Below is a small trained network, with its code and all its weights. Each question gives an input and a class and asks what happens when units are switched off, that is, made to give their printed mean instead of their output.

import numpy as np


def w(rows, s, z=0):
    codes = np.array(rows[::2]) - 128.0
    scale = np.full(codes.shape[1], s)
    scale[-1] = z or s
    return codes * scale


def norm(h):
    return h / np.sqrt((h * h).mean(-1, keepdims=True) + 1e-5)


def f(y):
    return np.maximum(y, 0)


def log_softmax(a):
    a = a - a.max(-1, keepdims=True)
    return a - np.log(np.exp(a).sum(-1, keepdims=True))


def net(x, mask):
    res = np.array(x, float).reshape(1, 5) / 4 @ E
    u = 0
    for l in range(2):
        y = f(norm(res) @ A[l][:, :-1].T + A[l][:, -1])
        res = res + np.where(mask[u : u + 15], y, B[l][:, -1]) @ B[l][:, :-1]
        u += 15
    return log_softmax(norm(res)[-1] @ U[:, :-1].T + U[:, -1])


A, B = {}, {}
E = w([
[154,231,131,136,129,5],'x0',
[116,162,234,174,13,64],'x1',
[27,150,253,34,224,239],'x2',
[177,112,173,38,86,118],'x3',
[237,156,149,167,129,50],'x4',
],0.0036)
A[0] = w([
[142,176,106,211,165,3,93],'0.n0',
[113,154,187,121,77,122,3],'0.n1',
[180,29,186,165,75,137,112],'0.n2',
[83,180,116,168,170,177,148],'0.n3',
[150,104,135,130,73,104,39],'0.n4',
[126,63,138,194,131,180,154],'0.n5',
[190,79,145,108,100,151,16],'0.n6',
[117,192,107,175,86,85,14],'0.n7',
[174,31,155,145,101,161,100],'0.n8',
[147,171,162,41,99,113,39],'0.n9',
[99,170,213,43,144,103,119],'0.n10',
[170,114,72,67,177,177,120],'0.n11',
[119,79,127,94,127,135,114],'0.n12',
[75,205,152,129,56,53,117],'0.n13',
[66,179,199,198,66,83,76],'0.n14',
],0.0074,0.0052)
B[0] = w([
[153,49,206,154,205,23,255],'0.n0',
[228,89,170,106,48,208,143],'0.n1',
[114,99,84,85,178,197,206],'0.n2',
[86,128,97,129,180,146,227],'0.n3',
[90,94,73,109,151,139,151],'0.n4',
[152,114,91,114,129,214,219],'0.n5',
[136,82,58,117,183,218,140],'0.n6',
[203,35,113,138,250,24,160],'0.n7',
[192,63,53,101,110,184,187],'0.n8',
[222,172,123,116,120,223,162],'0.n9',
[93,42,221,45,48,162,255],'0.n10',
[128,215,155,138,102,105,226],'0.n11',
[131,138,154,143,116,88,166],'0.n12',
[226,98,149,148,87,121,228],'0.n13',
[142,90,255,53,63,35,211],'0.n14',
],0.007,0.0041)
A[1] = w([
[54,123,213,115,164,121,2],'1.n0',
[45,185,55,173,155,157,89],'1.n1',
[137,135,38,186,15,186,105],'1.n2',
[181,153,114,98,111,152,149],'1.n3',
[130,132,97,178,98,37,165],'1.n4',
[153,184,213,74,112,157,131],'1.n5',
[146,102,120,210,106,2,59],'1.n6',
[215,120,106,51,42,98,163],'1.n7',
[219,129,87,142,110,48,128],'1.n8',
[42,148,131,84,126,171,110],'1.n9',
[129,165,135,216,152,202,84],'1.n10',
[139,154,65,105,68,146,101],'1.n11',
[3,90,162,88,145,181,140],'1.n12',
[151,69,176,164,225,85,179],'1.n13',
[124,235,92,157,188,90,32],'1.n14',
],0.0093,0.0045)
B[1] = w([
[78,171,1,118,72,16,169],'1.n0',
[164,153,196,19,122,182,171],'1.n1',
[104,47,86,99,138,32,178],'1.n2',
[128,168,154,160,113,138,171],'1.n3',
[243,163,132,152,216,134,192],'1.n4',
[83,59,124,73,91,169,218],'1.n5',
[216,184,182,205,239,72,214],'1.n6',
[77,105,188,203,153,168,248],'1.n7',
[108,231,197,203,99,99,220],'1.n8',
[103,216,128,185,118,73,200],'1.n9',
[194,158,156,97,180,191,151],'1.n10',
[96,132,113,191,176,71,155],'1.n11',
[119,188,89,145,92,33,254],'1.n12',
[156,85,110,44,114,48,235],'1.n13',
[156,112,71,142,157,227,146],'1.n14',
],0.0086,0.007)
U = w([
[120,199,171,231,130,191,20],'0',
[90,49,254,44,39,203,167],'1',
[208,171,82,162,23,172,2],'2',
[71,30,66,214,126,133,111],'3',
[198,37,17,86,228,204,151],'4',
[233,144,212,205,221,2,168],'5',
[143,250,93,63,198,244,117],'6',
[10,197,56,29,56,47,177],'7',
],0.013,0.011)

Each question gives the input, the list of numbers given to net, and the class t.
The units are the neurons (one row each of A and B). Each row of codes is followed by its name. A weight is (code - 128) times the scale printed after its matrix; where a second scale follows, it is the last column's (A, B and U).
mask holds one flag per neuron, layer by layer. A switched-off neuron (its flag False) gives its mean, the last column of its row in B, instead of its output. The means were averaged over made-up inputs and are rounded, as every weight is.
A unit's drop is (log p(t) with every unit on - log p(t) with that unit switched off) / (log p(t) with every unit on - log p(t) with every unit switched off).
The circuit of an input: a set's keep is (log p(t) with only the set's units on - log p(t) with every unit switched off) / (log p(t) with every unit on - log p(t) with every unit switched off). Starting from the 12 units with the biggest drops (on a tie, the unit counted first), units are removed one at a time, each time the one whose removal leaves the highest keep (on an exact tie, the one counted first), for as long as the keep stays at least 0.8.
circuit, biggest first: the units of the circuit, biggest drop first
unit that matters most: the unit with the biggest drop
top k neurons: the k neurons with the biggest drops, biggest first
k most important neurons of layer l: the k neurons of layer l with the biggest drops, biggest first
input [-8,8,-4,-4,2], class 1: circuit, biggest first	(0.n2, 1.n6)
input [-4,-8,6,-7,-5], class 6: unit that matters most	0.n10
input [-7,2,3,1,4], class 1: top 4 neurons	(1.n6, 1.n4, 0.n3, 1.n0)
input [3,-8,6,-7,-3], class 6: circuit, biggest first	(0.n14, 0.n0)
input [2,-7,3,7,-1], class 1: circuit, biggest first	(1.n5, 0.n11)
input [-6,7,5,-1,0], class 1: 3 most important neurons of layer 0	(0.n1, 0.n10, 0.n14)
input [-3,-4,4,5,3], class 1: circuit, biggest first	(1.n5, 0.n0)
input [-8,-6,-6,7,6], class 3: circuit, biggest first	(1.n7, 1.n4, 1.n6)
input [-6,-3,-4,6,4], class 4: top 2 neurons	(0.n2, 0.n6)
input [4,8,1,-2,-6], class 1: 2 most important neurons of layer 0	(0.n10, 0.n1)
input [-5,-2,1,-1,-1], class 6: 2 most important neurons of layer 0	(0.n10, 0.n14)
input [-3,-2,1,-3,-1], class 6: top 2 neurons	(0.n10, 1.n10)
input [-5,-4,2,0,4], class 6: 2 most important neurons of layer 0	(0.n11, 0.n13)
input [-7,-6,1,3,-8], class 7: circuit, biggest first	(1.n12)
input [-5,-6,1,-6,-6], class 6: top 3 neurons	(0.n10, 1.n10, 1.n1)
input [-6,-8,-7,6,-6], class 3: 2 most important neurons of layer 0	(0.n11, 0.n3)
input [3,-2,2,4,-4], class 7: top 2 neurons	(0.n13, 1.n12)
input [7,3,7,-3,-5], class 7: 2 most important neurons of layer 1	(1.n0, 1.n12)
input [1,-7,-3,5,-2], class 0: 2 most important neurons of layer 0	(0.n0, 0.n11)
input [-1,4,2,-1,-4], class 7: circuit, biggest first	(1.n0)
